Below are the code and all the weights of a small trained network. Each question names an input and a class and asks about switching units off, where a switched-off unit gives its printed mean instead of its output.

import numpy as np


def w(rows, s, z=0):
    codes = np.array(rows[::2]) - 128.0
    scale = np.full(codes.shape[1], s)
    scale[-1] = z or s
    return codes * scale


def norm(h):
    return h / np.sqrt((h * h).mean(-1, keepdims=True) + 1e-5)


def f(y):
    return y / 2 * (1 + np.tanh(0.7978845608 * (y + 0.044715 * y**3)))


def log_softmax(a):
    a = a - a.max(-1, keepdims=True)
    return a - np.log(np.exp(a).sum(-1, keepdims=True))


def net(x, mask):
    res = np.array(x, float).reshape(1, 4) / 4 @ E
    u = 0
    for l in range(2):
        y = f(norm(res) @ A[l][:, :-1].T + A[l][:, -1])
        res = res + np.where(mask[u : u + 9], y, B[l][:, -1]) @ B[l][:, :-1]
        u += 9
    return log_softmax(norm(res)[-1] @ U[:, :-1].T + U[:, -1])


A, B = {}, {}
E = w([
[3,150,124,97,202,151,99],'x0',
[131,104,143,148,149,237,73],'x1',
[145,127,156,150,229,145,156],'x2',
[150,70,136,113,154,139,49],'x3',
],0.0036)
A[0] = w([
[189,157,135,167,158,50,223,5],'L0N1',
[103,153,148,126,157,6,234,70],'L0N2',
[145,138,103,122,1,31,159,76],'L0N3',
[105,193,159,156,39,198,189,90],'L0N4',
[110,110,135,97,136,64,157,86],'L0N5',
[152,165,168,110,52,84,138,99],'L0N6',
[16,149,127,120,104,15,147,57],'L0N7',
[157,126,137,142,155,62,122,86],'L0N8',
[77,132,123,123,14,136,92,67],'L0N9',
],0.0077,0.0031)
B[0] = w([
[131,74,225,78,149,166,176,188],'L0N1',
[166,145,10,144,130,139,132,213],'L0N2',
[142,120,139,130,184,39,156,254],'L0N3',
[105,126,70,111,137,171,171,175],'L0N4',
[135,142,108,132,117,86,133,146],'L0N5',
[127,119,135,173,171,91,124,182],'L0N6',
[99,220,126,91,129,107,115,196],'L0N7',
[165,151,129,65,112,82,126,142],'L0N8',
[170,46,143,99,105,145,129,178],'L0N9',
],0.012,0.0061)
A[1] = w([
[247,170,194,211,20,126,207,85],'L1N1',
[49,211,185,95,11,116,118,8],'L1N2',
[81,81,87,124,22,139,146,97],'L1N3',
[162,64,121,96,130,1,136,80],'L1N4',
[164,69,114,199,69,54,210,52],'L1N5',
[117,207,92,216,52,65,191,35],'L1N6',
[184,141,39,169,30,80,110,93],'L1N7',
[176,156,89,145,85,211,207,33],'L1N8',
[165,70,148,115,15,95,21,24],'L1N9',
],0.008,0.0016)
B[1] = w([
[111,134,168,173,58,61,177,154],'L1N1',
[108,94,149,89,58,87,92,132],'L1N2',
[149,139,82,137,136,145,176,136],'L1N3',
[173,127,193,96,144,138,154,253],'L1N4',
[111,114,218,54,142,143,125,197],'L1N5',
[195,179,70,144,157,112,141,153],'L1N6',
[118,134,155,124,248,131,162,147],'L1N7',
[106,72,104,135,98,125,180,159],'L1N8',
[224,123,83,148,104,144,44,160],'L1N9',
],0.013,0.0063)
U = w([
[233,82,105,178,73,170,12,153],'0',
[131,247,35,96,198,48,148,147],'1',
[40,155,121,79,28,85,47,117],'2',
[80,70,37,159,98,208,219,156],'3',
[133,114,180,238,24,90,152,76],'4',
[35,113,190,190,234,188,54,128],'5',
[196,67,254,64,163,71,200,181],'6',
[120,150,137,168,100,113,118,3],'7',
],0.0085,0.0062)

Each question gives the input, the list of numbers given to net, and the class t.
The units are the neurons (one row each of A and B). Each row of codes is followed by its name. A weight is (code - 128) times the scale printed after its matrix; where a second scale follows, it is the last column's (A, B and U).
mask holds one flag per neuron, layer by layer. A switched-off neuron (its flag False) gives its mean, the last column of its row in B, instead of its output. The means were averaged over made-up inputs and are rounded, as every weight is.
A unit's drop is (log p(t) with every unit on - log p(t) with that unit switched off) / (log p(t) with every unit on - log p(t) with every unit switched off).
The circuit of an input: a set's keep is (log p(t) with only the set's units on - log p(t) with every unit switched off) / (log p(t) with every unit on - log p(t) with every unit switched off). Starting from the 12 units with the biggest drops (on a tie, the unit counted first), units are removed one at a time, each time the one whose removal leaves the highest keep (on an exact tie, the one counted first), for as long as the keep stays at least 0.8.
circuit, biggest first: the units of the circuit, biggest drop first
k most important neurons: the k neurons with the biggest drops, biggest first
top k neurons in layer l: the k neurons of layer l with the biggest drops, biggest first
input [7,-2,7,1], class 1: circuit, biggest first => [L0N1 L1N5]
input [0,-7,2,-4], class 1: circuit, biggest first => [L0N2]
input [2,0,1,6], class 5: circuit, biggest first => [L0N9 L0N3 L1N4 L1N6]
input [8,1,-8,-8], class 2: 3 most important neurons => [L0N7 L1N2 L0N2]
input [3,8,-6,-1], class 3: top 2 neurons in layer 0 => [L0N4 L0N3]
input [7,4,-6,0], class 2: circuit, biggest first => [L0N3 L1N4]
input [5,-8,6,-7], class 1: top 2 neurons in layer 0 => [L0N2 L0N7]
input [7,-6,-6,7], class 2: circuit, biggest first => [L0N7 L1N2 L0N3]
input [7,7,0,-5], class 5: 2 most important neurons => [L0N2 L0N7]
input [-8,5,2,6], class 0: 2 most important neurons => [L0N3 L1N9]
input [-1,4,8,-1], class 5: 3 most important neurons => [L0N2 L0N3 L1N4]
input [-1,1,-5,7], class 0: circuit, biggest first => [L1N9 L0N3]
input [1,-6,-5,-3], class 1: 2 most important neurons => [L0N7 L0N2]
input [0,-8,-5,5], class 1: circuit, biggest first => [L0N7]
input [1,4,8,3], class 5: top 2 neurons in layer 0 => [L0N2 L0N3]
input [-5,5,8,4], class 4: 2 most important neurons => [L0N3 L1N1]
input [1,-2,8,-6], class 3: 3 most important neurons => [L0N2 L0N3 L0N1]
input [3,-2,7,7], class 5: top 3 neurons in layer 1 => [L1N4 L1N5 L1N1]
input [-4,4,5,3], class 4: 3 most important neurons => [L0N3 L1N1 L0N2]
input [1,7,-7,-8], class 3: circuit, biggest first => [L0N4]
input [2,6,1,3], class 5: 2 most important neurons => [L0N9 L0N2]
input [7,-2,-4,7], class 2: top 2 neurons in layer 0 => [L0N3 L0N7]
input [6,4,-4,1], class 0: 2 most important neurons => [L0N3 L0N4]
input [5,-1,7,-7], class 1: top 3 neurons in layer 0 => [L0N9 L0N7 L0N4]
input [0,5,2,4], class 5: 2 most important neurons => [L0N9 L0N8]
input [-5,6,-8,7], class 0: 2 most important neurons => [L1N9 L0N3]
